Below are the code and all the weights of a small trained network. Each question names an input and a class and asks about switching units off, where a switched-off unit gives its printed mean instead of its output.

import numpy as np


def w(rows, s, z=0):
    codes = np.array(rows[::2]) - 128.0
    scale = np.full(codes.shape[1], s)
    scale[-1] = z or s
    return codes * scale


def norm(h):
    return h / np.sqrt((h * h).mean(-1, keepdims=True) + 1e-5)


def f(y):
    return y / 2 * (1 + np.tanh(0.7978845608 * (y + 0.044715 * y**3)))


def log_softmax(a):
    a = a - a.max(-1, keepdims=True)
    return a - np.log(np.exp(a).sum(-1, keepdims=True))


def net(x, mask):
    res = np.array(x, float).reshape(1, 5) / 4 @ E
    u = 0
    for l in range(2):
        y = f(norm(res) @ A[l][:, :-1].T + A[l][:, -1])
        res = res + np.where(mask[u : u + 10], y, B[l][:, -1]) @ B[l][:, :-1]
        u += 10
    return log_softmax(norm(res)[-1] @ U[:, :-1].T + U[:, -1])


A, B = {}, {}
E = w([
[129,129,129,128,127,128,128,129,128],'x0',
[147,71,113,223,190,19,113,197,178],'x1',
[127,128,127,123,126,126,126,128,130],'x2',
[62,253,174,181,39,123,93,76,188],'x3',
[15,122,128,138,149,160,80,174,80],'x4',
],0.0014)
A[0] = w([
[241,111,91,75,132,158,165,71,150,162],'L0N1',
[199,146,135,157,141,78,150,147,167,125],'L0N2',
[107,226,179,113,62,176,108,63,125,63],'L0N3',
[195,142,136,167,125,80,157,121,156,110],'L0N4',
[103,101,124,105,167,219,119,167,69,213],'L0N5',
[151,87,91,3,147,218,185,99,61,67],'L0N6',
[160,50,90,157,187,48,122,195,118,2],'L0N7',
[168,175,138,155,77,117,140,77,172,60],'L0N8',
[78,163,157,209,145,66,105,157,201,42],'L0N9',
[135,154,111,169,163,124,139,140,169,89],'L0N10',
],0.0031,0.00082)
B[0] = w([
[139,177,242,218,54,172,195,165,124,218],'L0N1',
[124,149,70,49,102,91,76,62,130,169],'L0N2',
[177,107,71,123,212,156,162,153,166,231],'L0N3',
[133,104,97,59,91,106,106,86,156,163],'L0N4',
[68,84,117,85,91,76,90,100,180,203],'L0N5',
[108,112,173,172,60,4,97,142,126,254],'L0N6',
[128,191,133,119,151,253,185,79,147,224],'L0N7',
[152,38,96,114,163,94,155,90,97,165],'L0N8',
[148,118,163,118,85,103,135,164,63,188],'L0N9',
[117,150,123,116,77,93,115,106,96,131],'L0N10',
],0.0029,0.0023)
A[1] = w([
[24,120,64,127,249,252,111,167,125,58],'L1N1',
[170,108,149,142,126,13,138,129,142,154],'L1N2',
[170,136,192,132,67,95,133,79,139,115],'L1N3',
[92,219,105,153,99,155,159,146,139,176],'L1N4',
[52,144,166,163,92,68,46,198,36,28],'L1N5',
[68,78,120,64,105,29,26,106,126,80],'L1N6',
[137,126,142,212,137,97,101,181,100,118],'L1N7',
[93,41,156,116,171,189,142,198,108,245],'L1N8',
[235,99,135,97,125,224,204,52,170,153],'L1N9',
[79,188,71,64,104,157,66,104,191,14],'L1N10',
],0.0032,0.0012)
B[1] = w([
[113,66,239,147,48,131,174,166,84,238],'L1N1',
[50,122,160,106,86,183,117,121,90,182],'L1N2',
[78,75,145,141,155,147,123,179,83,188],'L1N3',
[169,79,113,89,166,97,100,134,130,157],'L1N4',
[219,171,63,131,252,191,154,120,182,191],'L1N5',
[142,133,56,118,100,69,105,52,109,172],'L1N6',
[149,132,131,75,145,195,169,150,161,136],'L1N7',
[141,190,125,127,78,98,99,92,134,186],'L1N8',
[119,167,76,136,208,139,88,162,148,255],'L1N9',
[142,87,193,164,82,112,173,161,91,134],'L1N10',
],0.0034,0.003)
U = w([
[110,85,254,142,58,149,166,180,101,209],'0',
[172,178,67,126,236,175,128,153,168,144],'1',
[100,117,60,84,69,47,75,39,116,1],'2',
],0.0077,0.00074)

Each question gives the input, the list of numbers given to net, and the class t.
The units are the neurons (one row each of A and B). Each row of codes is followed by its name. A weight is (code - 128) times the scale printed after its matrix; where a second scale follows, it is the last column's (A, B and U).
mask holds one flag per neuron, layer by layer. A switched-off neuron (its flag False) gives its mean, the last column of its row in B, instead of its output. The means were averaged over made-up inputs and are rounded, as every weight is.
A unit's drop is (log p(t) with every unit on - log p(t) with that unit switched off) / (log p(t) with every unit on - log p(t) with every unit switched off).
The circuit of an input: a set's keep is (log p(t) with only the set's units on - log p(t) with every unit switched off) / (log p(t) with every unit on - log p(t) with every unit switched off). Starting from the 12 units with the biggest drops (on a tie, the unit counted first), units are removed one at a time, each time the one whose removal leaves the highest keep (on an exact tie, the one counted first), for as long as the keep stays at least 0.8.
units of the circuit, in order: the units of the circuit, biggest drop first
unit that matters most: the unit with the biggest drop
k most important neurons: the k neurons with the biggest drops, biggest first
k most important neurons of layer l: the k neurons of layer l with the biggest drops, biggest first
input [-3,8,-7,4,-4], class 2: unit that matters most -> L0N2
input [3,-8,2,-4,1], class 2: 2 most important neurons -> L0N5, L1N6
input [-2,5,6,7,1], class 1: 2 most important neurons -> L1N5, L0N9
input [8,0,-1,-3,6], class 2: 3 most important neurons -> L0N5, L1N6, L0N3
input [6,-8,-3,-2,7], class 2: 2 most important neurons -> L0N6, L0N5
input [-8,3,-1,0,0], class 1: 2 most important neurons of layer 0 -> L0N7, L0N6
input [6,7,-5,8,0], class 2: units of the circuit, in order -> L0N1, L1N6
input [-3,-4,-6,-3,4], class 2: units of the circuit, in order -> L0N5, L1N6
input [-8,6,-6,-8,1], class 0: 2 most important neurons of layer 1 -> L1N1, L1N5
input [0,4,-3,3,1], class 1: 2 most important neurons of layer 0 -> L0N9, L0N5
input [1,-6,-4,7,0], class 1: 2 most important neurons of layer 1 -> L1N9, L1N2
input [-2,2,-2,1,7], class 1: 2 most important neurons of layer 0 -> L0N3, L0N9
input [-7,1,0,2,3], class 1: 2 most important neurons -> L0N9, L0N7
input [2,1,4,-1,-3], class 1: 2 most important neurons of layer 0 -> L0N6, L0N7
input [-7,5,1,2,-1], class 2: unit that matters most -> L0N1
input [6,-8,-6,2,-8], class 1: units of the circuit, in order -> L0N3, L1N9
input [1,-8,-5,-6,8], class 2: 2 most important neurons -> L0N5, L0N6
input [-6,4,4,3,-6], class 2: 2 most important neurons -> L0N2, L1N1
input [-7,-2,1,-7,7], class 2: 2 most important neurons -> L0N5, L0N6
input [-7,-6,3,-8,-8], class 0: units of the circuit, in order -> L0N1
input [-3,8,-2,5,-5], class 2: 2 most important neurons of layer 0 -> L0N2, L0N1
